Below are the code and all the weights of a small trained network. Each question names an input and a class and asks about switching units off, where a switched-off unit gives its printed mean instead of its output.

import numpy as np


def w(rows, s, z=0):
    codes = np.array(rows[::2]) - 128.0
    scale = np.full(codes.shape[1], s)
    scale[-1] = z or s
    return codes * scale


def norm(h):
    return h / np.sqrt((h * h).mean(-1, keepdims=True) + 1e-5)


def f(y):
    return np.maximum(y, 0)


def log_softmax(a):
    a = a - a.max(-1, keepdims=True)
    return a - np.log(np.exp(a).sum(-1, keepdims=True))


def net(x, mask):
    res = np.array(x, float).reshape(1, 4) / 4 @ E
    u = 0
    for l in range(2):
        y = f(norm(res) @ A[l][:, :-1].T + A[l][:, -1])
        res = res + np.where(mask[u : u + 12], y, B[l][:, -1]) @ B[l][:, :-1]
        u += 12
    return log_softmax(norm(res)[-1] @ U[:, :-1].T + U[:, -1])


A, B = {}, {}
E = w([
[160,143,153,1,156,81,130,130,83,124],'x0',
[74,87,188,115,73,101,107,144,53,88],'x1',
[122,177,78,149,95,161,161,87,21,127],'x2',
[128,128,124,126,122,121,130,127,131,128],'x3',
],0.0043)
A[0] = w([
[106,86,121,187,52,156,113,156,130,91,89],'L0N0',
[163,95,126,78,171,113,115,166,224,129,90],'L0N1',
[85,79,138,222,70,136,112,144,135,81,92],'L0N2',
[92,122,80,254,126,171,134,111,201,170,173],'L0N3',
[85,85,165,163,115,119,86,162,191,105,86],'L0N4',
[181,167,124,100,124,77,104,123,93,122,93],'L0N5',
[119,92,186,167,113,93,99,154,153,98,4],'L0N6',
[103,40,182,117,112,86,89,173,167,126,64],'L0N7',
[135,179,129,116,131,99,147,111,113,140,44],'L0N8',
[37,72,173,91,94,95,104,151,63,56,42],'L0N9',
[41,63,173,163,31,128,101,147,100,55,92],'L0N10',
[85,134,82,204,99,181,177,95,94,151,62],'L0N11',
],0.0044,0.0031)
B[0] = w([
[100,181,139,144,220,76,119,75,118,173,180],'L0N0',
[103,147,140,232,122,39,73,174,65,179,202],'L0N1',
[67,157,98,122,226,150,180,130,196,204,199],'L0N2',
[168,82,179,29,3,132,115,171,75,15,254],'L0N3',
[139,89,108,50,171,181,130,192,185,114,187],'L0N4',
[125,121,72,200,137,197,116,128,197,154,161],'L0N5',
[120,146,115,75,159,168,157,160,174,128,155],'L0N6',
[152,119,68,60,156,195,165,162,206,132,189],'L0N7',
[112,153,82,104,119,146,102,144,148,138,137],'L0N8',
[215,126,98,201,13,169,90,151,163,53,193],'L0N9',
[72,167,122,148,213,109,164,90,151,209,212],'L0N10',
[140,164,135,111,140,62,89,120,39,135,189],'L0N11',
],0.0039,0.0058)
A[1] = w([
[62,56,229,170,214,110,126,117,197,163,58],'L1N0',
[110,109,122,110,108,131,102,101,136,170,96],'L1N1',
[163,86,161,89,109,139,127,172,185,54,66],'L1N2',
[145,129,138,154,31,176,167,94,75,30,77],'L1N3',
[169,124,104,180,107,153,137,136,172,150,54],'L1N4',
[118,137,163,163,197,4,68,101,129,246,54],'L1N5',
[53,150,173,198,193,113,151,34,121,188,30],'L1N6',
[159,9,202,79,67,130,86,179,238,71,76],'L1N7',
[184,75,180,165,74,99,89,136,190,79,4],'L1N8',
[129,103,148,138,44,151,121,85,67,77,64],'L1N9',
[138,166,50,102,185,164,176,3,85,196,102],'L1N10',
[154,73,156,124,181,84,95,190,206,169,85],'L1N11',
],0.0047,0.0024)
B[1] = w([
[191,201,24,19,199,192,167,42,183,181,181],'L1N0',
[140,113,127,114,121,113,137,115,136,108,128],'L1N1',
[86,122,166,199,127,90,134,124,91,155,200],'L1N2',
[200,151,120,64,122,99,72,90,202,129,196],'L1N3',
[71,125,147,112,127,94,137,154,109,134,141],'L1N4',
[161,142,104,133,47,169,97,65,145,51,178],'L1N5',
[115,20,231,202,59,44,118,243,29,65,160],'L1N6',
[40,123,168,237,136,117,175,153,3,118,254],'L1N7',
[78,97,160,157,167,114,174,146,56,149,170],'L1N8',
[197,124,82,107,136,143,88,90,213,142,177],'L1N9',
[54,64,181,165,169,144,155,186,197,136,193],'L1N10',
[190,139,118,98,45,130,94,56,109,95,229],'L1N11',
],0.0048,0.0063)
U = w([
[74,97,192,237,92,87,139,167,37,116,176],'0',
[255,171,94,72,67,117,65,60,162,107,200],'1',
[72,143,96,94,222,184,191,148,212,192,3],'2',
],0.0085,0.00051)

Each question gives the input, the list of numbers given to net, and the class t.
The units are the neurons (one row each of A and B). Each row of codes is followed by its name. A weight is (code - 128) times the scale printed after its matrix; where a second scale follows, it is the last column's (A, B and U).
mask holds one flag per neuron, layer by layer. A switched-off neuron (its flag False) gives its mean, the last column of its row in B, instead of its output. The means were averaged over made-up inputs and are rounded, as every weight is.
A unit's drop is (log p(t) with every unit on - log p(t) with that unit switched off) / (log p(t) with every unit on - log p(t) with every unit switched off).
The circuit of an input: a set's keep is (log p(t) with only the set's units on - log p(t) with every unit switched off) / (log p(t) with every unit on - log p(t) with every unit switched off). Starting from the 12 units with the biggest drops (on a tie, the unit counted first), units are removed one at a time, each time the one whose removal leaves the highest keep (on an exact tie, the one counted first), for as long as the keep stays at least 0.8.
units of the circuit, in order: the units of the circuit, biggest drop first
most important unit: the unit with the biggest drop
k most important neurons: the k neurons with the biggest drops, biggest first
top k neurons in layer l: the k neurons of layer l with the biggest drops, biggest first
drop of u: that unit's drop, to one decimal
input [-7,0,1,-5], class 1: 2 most important neurons => L0N3, L0N11
input [8,-2,3,7], class 2: 2 most important neurons => L0N3, L1N10
input [7,-6,7,-4], class 2: units of the circuit, in order => L1N10
input [-7,-3,-7,0], class 0: units of the circuit, in order => L0N3, L1N7
input [1,4,7,6], class 1: top 3 neurons in layer 0 => L0N9, L0N2, L0N1
input [2,0,3,5], class 2: units of the circuit, in order => L0N3, L1N10
input [-6,-8,0,8], class 0: top 2 neurons in layer 1 => L1N7, L1N8
input [2,-4,2,2], class 2: 2 most important neurons => L0N3, L1N7
input [5,1,-4,5], class 0: 3 most important neurons => L0N10, L0N2, L1N7
input [1,5,4,7], class 1: 2 most important neurons => L0N9, L1N7
input [4,0,8,0], class 2: 4 most important neurons => L0N3, L1N10, L0N9, L1N11
input [-7,3,0,1], class 2: 4 most important neurons => L1N0, L0N4, L1N7, L0N1
input [-1,-8,-6,5], class 0: 3 most important neurons => L0N3, L0N10, L1N7
input [-4,-2,5,0], class 1: most important unit => L0N3
input [-6,-4,2,0], class 1: drop of L0N3 => 3.5
input [-7,2,-1,1], class 2: drop of L0N2 => 0.8
input [3,4,2,1], class 1: drop of L0N9 => 0.2
